Read these off the table that follows.
1) The entry just left of the centre entry?
2) The centre entry?
[[4, 8, 1, 5, 6, 7, 3, 3, 2], [2, 6, 2, 3, 5, 3, 1, 3, 2], [5, 3, 5, 2, 5, 2, 4, 4, 3], [5, 2, 6, 2, 4, 2, 6, 5, 5], [3, 7, 3, 6, 3, 4, 2, 4, 4], [2, 5, 4, 3, 6, 2, 3, 4, 2], [5, 7, 2, 6, 5, 8, 3, 4, 3], [6, 4, 4, 6, 3, 7, 5, 5, 5], [5, 6, 3, 3, 5, 6, 2, 2, 3], [5, 2, 5, 2, 3, 2, 3, 5, 5], [7, 1, 6, 3, 1, 4, 3, 6, 6], [5, 4, 5, 6, 1, 4, 3, 5, 6], [4, 1, 6, 2, 2, 1, 4, 6, 6]]
1) 6
2) 5

[[51.77, 10.69, -11.38, 120.15, 147.84, -103.14, 122.99, -193.37],
 [14.45, 19.60, 216.38, -164.33, 134.33, 128.42, -225.20, -241.10],
 [-44.90, -87.42, -22.60, -33.99, -286.78, -177.24, -112.60, -98.60],
 [23.44, 120.69, 220.30, -96.17, -237.46, 67.43, -101.97, 6.17],
 [96.04, -94.05, 134.98, 152.26, 157.75, -147.88, 91.71, -183.55],
 [133.52, -22.30, 54.52, -208.73, 28.97, -21.76, 21.22, -144.42],
 [-104.40, -142.61, -96.08, -104.79, -170.03, -228.05, 69.03, -45.49],
 [6.97, 150.21, -89.53, -139.18, 3.81, -242.29, 227.54, -168.66],
 [-86.69, 41.13, 61.03, -36.08, -255.21, -22.24, -127.37, 38.22],
 [281.75, -0.56, 258.61, -42.74, 143.57, 177.24, -104.36, -126.57],
 [215.56, -103.59, 7.29, -49.49, 42.17, 67.48, 5.96, -45.15]]
Indices start at 1.
Give the entry just left of -237.46.
Answer: -96.17
Give the entry in row 1 and column 2.
Answer: 10.69
Give the entry in the bottom-right corner.
Answer: -45.15
The entry directly below 134.98: 54.52
Give the entry at row 1, column 3.
Answer: -11.38
Give the entry in the top-right corner.
Answer: -193.37
The entry directly below -242.29: -22.24
The entry at row 2, column 1 -> 14.45
The entry just right of 152.26 is 157.75
The entry in row 1 and column 1 -> 51.77
Give the minimum.
Answer: -286.78
Give the entry just left of -164.33.
Answer: 216.38
The bottom entry of the column that holds the largest entry: 215.56
Give the entry just left of 258.61.
Answer: -0.56
Give the entry directly above 3.81.
Answer: -170.03
Give the largest entry.
Answer: 281.75
Give the entry at row 3, column 3.
Answer: -22.60
Give the entry just left of -22.24.
Answer: -255.21
Give the entry directly below 61.03.
Answer: 258.61
Give the entry in row 2 and column 2.
Answer: 19.60
The entry in row 3 and column 1: -44.90
Give the entry directly below -208.73.
Answer: -104.79
Give the entry directly above 54.52.
Answer: 134.98
The entry directly below -147.88 is -21.76
Give the entry directly above -183.55.
Answer: 6.17
Give the entry directly above the smallest entry.
Answer: 134.33
Give the entry just right of the smallest entry.
Answer: -177.24
The bottom entry of the column that holds the smallest entry: 42.17

x =
[[ 59 -20 -50   3   4 -17  17   5   4 -17 -31  -4  22  36]
 [ -1 -64 -63 -77 -43  91 -57  48 -16 -72 -16  46  49  46]
 [-67 -15  -1 -47  45 -40 -18 -16  40   4  19  -3 -41 -49]
 [-69 -51 -26  -5 -27  -5 -53  27  -8 -50 -33 -46 -33 -33]
 [ 47 -14 -51 -28  10 -26  16 -12  34 -20 -27   1  25  32]
 [ 17 -36 -33  18  18  29 -30  64  -5 -25 -15  -9  34  44]
 [-65 -28   9  -3  80 -58 -31   1  -4  43  49   6 -68 -59]
 [ 10 -58 -49  22  50 -24   4  57  -6 -12 -10  -6 -27  -9]
 [-53  17  29 -34   3  -8   9 -18  52  -6   9  -7 -20 -39]
 [ 46 -21 -60 -11 -40  36 -31  30  36 -76 -73 -44  92  92]
 [  6 -18 -37  12   6 -36 -43  -4  14 -29 -47 -67  31  39]
 [-67 -23  18  25  48 -53 -22   5 -29  36  32 -14 -81 -73]]
Counting starts at 1.
The bottom entry of the column that holds the smallest entry -> -81
The entry at row 2, column 1: -1
The entry at row 3, column 1 -> -67
Find the bottom-left entry.
Answer: -67
The entry directly below -24 -> -8
Find the entry directly above the smallest entry.
Answer: 31
Find the entry in the bottom-right corner.
Answer: -73
Find the top-right entry.
Answer: 36
The entry at row 3, column 3: -1
The entry directly below 52: 36
Find the entry in the top-left corner.
Answer: 59
The entry in row 1 and column 2 is -20
The entry just left of 80 is -3
Find the entry directly below -46.
Answer: 1
Find the entry directly below -72.
Answer: 4
The entry in row 3 and column 2 is -15
Find the entry directly below -25.
Answer: 43
The entry at row 1, column 3 -> -50
The entry directly below -11: 12
Find the entry directly below 64.
Answer: 1
Find the entry directly below -34.
Answer: -11
Find the entry directly above -24.
Answer: -58
Find the entry directly above 40.
Answer: -16
Find the entry in row 2 and column 3.
Answer: -63
Find the entry directly above 43.
Answer: -25
